Below is a small trained network, with its code and all its weights. Each question gives an input and a class and asks what happens when units are switched off, that is, made to give their printed mean instead of their output.

import numpy as np


def w(rows, s, z=0):
    codes = np.array(rows[::2]) - 128.0
    scale = np.full(codes.shape[1], s)
    scale[-1] = z or s
    return codes * scale


def norm(h):
    return h / np.sqrt((h * h).mean(-1, keepdims=True) + 1e-5)


def f(y):
    return np.maximum(y, 0)


def log_softmax(a):
    a = a - a.max(-1, keepdims=True)
    return a - np.log(np.exp(a).sum(-1, keepdims=True))


def net(x, mask):
    res = np.array(x, float).reshape(1, 3) / 4 @ E
    u = 0
    for l in range(3):
        y = f(norm(res) @ A[l][:, :-1].T + A[l][:, -1])
        res = res + np.where(mask[u : u + 9], y, B[l][:, -1]) @ B[l][:, :-1]
        u += 9
    return log_softmax(norm(res)[-1] @ U[:, :-1].T + U[:, -1])


A, B = {}, {}
E = w([
[137,90,100,165,191,51,80,180,153,115,95,72],'x0',
[160,121,140,99,75,145,107,74,153,148,9,53],'x1',
[140,124,118,151,138,141,35,91,31,176,152,121],'x2',
],0.012)
A[0] = w([
[125,167,171,105,117,72,150,168,101,210,119,122,42],'L0N0',
[77,105,110,162,129,109,119,119,123,107,155,192,241],'L0N1',
[195,135,136,152,142,186,123,162,136,97,143,117,68],'L0N2',
[121,178,160,107,99,109,91,170,132,104,120,135,79],'L0N3',
[103,104,118,123,100,130,104,89,142,115,80,132,255],'L0N4',
[227,189,149,145,162,184,254,189,117,178,148,70,76],'L0N5',
[202,159,140,146,155,195,183,186,174,93,126,104,76],'L0N6',
[230,181,150,163,170,204,130,164,85,138,128,81,76],'L0N7',
[121,114,110,167,158,87,137,153,140,136,109,116,106],'L0N8',
],0.0065,0.0047)
B[0] = w([
[144,128,132,81,154,127,124,110,106,128,145,115,128],'L0N0',
[152,156,142,36,90,122,144,139,99,182,165,41,253],'L0N1',
[83,101,130,77,102,83,125,111,145,126,124,141,128],'L0N2',
[136,124,169,113,113,117,132,147,128,121,131,143,128],'L0N3',
[153,180,143,42,140,106,173,173,72,185,255,85,237],'L0N4',
[82,96,119,92,94,95,90,95,122,145,145,148,165],'L0N5',
[74,113,137,91,98,65,86,86,109,154,140,159,180],'L0N6',
[79,96,108,95,73,100,125,132,125,140,153,119,149],'L0N7',
[166,146,144,45,104,175,71,124,165,79,187,135,184],'L0N8',
],0.0091,0.0059)
A[1] = w([
[124,90,97,197,180,85,77,196,170,94,75,77,94],'L1N0',
[111,123,132,172,167,121,157,161,103,106,166,165,45],'L1N1',
[109,130,109,175,164,116,168,170,128,122,170,164,74],'L1N2',
[151,125,131,128,92,154,133,83,142,141,12,63,35],'L1N3',
[105,113,126,140,111,113,224,158,224,86,80,147,3],'L1N4',
[135,106,116,207,140,164,54,96,50,145,99,147,45],'L1N5',
[122,127,128,131,102,147,147,125,136,135,77,81,18],'L1N6',
[112,131,126,175,77,250,178,86,123,107,99,189,97],'L1N7',
[125,131,133,87,96,140,123,135,114,138,152,100,254],'L1N8',
],0.018,0.0027)
B[1] = w([
[170,182,211,47,135,168,156,39,157,107,134,219,173],'L1N0',
[174,107,115,155,67,111,177,202,151,111,119,32,156],'L1N1',
[156,109,144,161,145,158,158,186,47,186,129,111,163],'L1N2',
[128,112,119,168,141,144,190,252,85,140,217,112,175],'L1N3',
[47,100,70,159,85,127,6,63,65,151,89,73,173],'L1N4',
[32,101,87,123,62,114,91,97,142,111,85,87,156],'L1N5',
[172,107,114,158,120,112,140,164,95,152,146,114,150],'L1N6',
[195,161,198,52,166,130,99,75,160,83,129,160,157],'L1N7',
[136,109,139,154,175,96,123,143,156,121,79,133,254],'L1N8',
],0.013,0.019)
A[2] = w([
[59,106,70,165,79,146,124,132,114,145,115,95,165],'L2N0',
[168,179,133,91,115,169,154,58,174,100,136,179,119],'L2N1',
[57,116,92,125,79,136,81,83,113,115,119,122,50],'L2N2',
[173,155,160,86,151,156,127,110,147,106,156,157,51],'L2N3',
[126,119,107,251,194,123,149,125,171,87,54,188,77],'L2N4',
[143,142,109,153,133,133,177,169,132,130,169,134,6],'L2N5',
[167,128,112,147,138,166,162,146,138,119,126,114,179],'L2N6',
[65,124,89,120,112,125,82,85,135,141,109,116,65],'L2N7',
[129,113,83,171,116,135,170,200,113,160,160,107,76],'L2N8',
],0.021,0.0016)
B[2] = w([
[148,142,144,101,144,94,72,60,153,84,116,145,209],'L2N0',
[240,133,126,124,177,91,84,106,144,74,141,130,204],'L2N1',
[47,109,109,155,128,82,127,165,128,161,118,103,209],'L2N2',
[150,143,107,140,102,138,85,67,126,64,118,160,213],'L2N3',
[141,80,61,146,180,52,217,148,250,144,59,198,136],'L2N4',
[140,98,134,112,129,147,103,162,74,191,91,40,190],'L2N5',
[55,155,118,118,137,164,113,105,116,168,170,186,169],'L2N6',
[40,113,139,135,58,126,156,132,87,140,114,144,204],'L2N7',
[151,149,141,123,134,200,194,154,125,154,143,172,250],'L2N8',
],0.015,0.019)
U = w([
[167,133,154,106,139,216,184,192,61,198,146,106,194],'0',
[9,95,133,118,74,70,97,106,86,146,80,108,160],'1',
[207,143,146,94,131,110,62,49,115,52,118,146,182],'2',
[136,92,101,133,176,70,186,154,201,144,65,145,131],'3',
[102,171,109,158,110,166,149,143,202,78,167,61,4],'4',
[123,121,81,208,99,167,161,104,158,92,162,67,11],'5',
],0.013,0.0039)

Each question gives the input, the list of numbers given to net, and the class t.
The units are the neurons (one row each of A and B). Each row of codes is followed by its name. A weight is (code - 128) times the scale printed after its matrix; where a second scale follows, it is the last column's (A, B and U).
mask holds one flag per neuron, layer by layer. A switched-off neuron (its flag False) gives its mean, the last column of its row in B, instead of its output. The means were averaged over made-up inputs and are rounded, as every weight is.
A unit's drop is (log p(t) with every unit on - log p(t) with that unit switched off) / (log p(t) with every unit on - log p(t) with every unit switched off).
The circuit of an input: a set's keep is (log p(t) with only the set's units on - log p(t) with every unit switched off) / (log p(t) with every unit on - log p(t) with every unit switched off). Starting from the 12 units with the biggest drops (on a tie, the unit counted first), units are removed one at a time, each time the one whose removal leaves the highest keep (on an exact tie, the one counted first), for as long as the keep stays at least 0.8.
units of the circuit, in order: the units of the circuit, biggest drop first
most important unit: the unit with the biggest drop
k most important neurons: the k neurons with the biggest drops, biggest first
drop of u: that unit's drop, to one decimal
input [8,-8,2], class 0: units of the circuit, in order -> [L1N2]
input [-1,-2,-2], class 3: 2 most important neurons -> [L1N4; L1N0]
input [-1,2,4], class 1: 3 most important neurons -> [L1N3; L0N1; L1N5]
input [1,-2,-2], class 3: 2 most important neurons -> [L1N0; L1N4]
input [-1,3,-3], class 3: 2 most important neurons -> [L0N4; L1N0]
input [-4,7,-7], class 0: 4 most important neurons -> [L1N3; L1N6; L2N8; L1N5]
input [-4,-3,3], class 2: 2 most important neurons -> [L1N4; L1N3]
input [-7,-5,6], class 2: 2 most important neurons -> [L1N4; L1N7]
input [-3,-1,0], class 3: 2 most important neurons -> [L1N8; L1N0]
input [0,4,6], class 1: 2 most important neurons -> [L1N5; L0N1]
input [8,-3,-7], class 2: 2 most important neurons -> [L1N0; L2N1]
input [4,-6,-6], class 0: 3 most important neurons -> [L1N2; L1N5; L1N1]
input [8,8,-1], class 0: 3 most important neurons -> [L1N3; L1N6; L1N7]
input [-8,-2,-5], class 2: most important unit -> L1N7
input [8,-6,-3], class 2: 2 most important neurons -> [L1N0; L0N4]
input [-3,-2,-2], class 3: 2 most important neurons -> [L1N0; L1N4]
input [2,7,-6], class 0: drop of L1N3 -> 3.0
input [1,6,-2], class 0: drop of L1N5 -> 0.0
input [2,-4,8], class 1: drop of L1N5 -> 2.4
input [-2,-1,0], class 3: drop of L2N0 -> 0.0
input [7,2,-4], class 2: most important unit -> L1N0
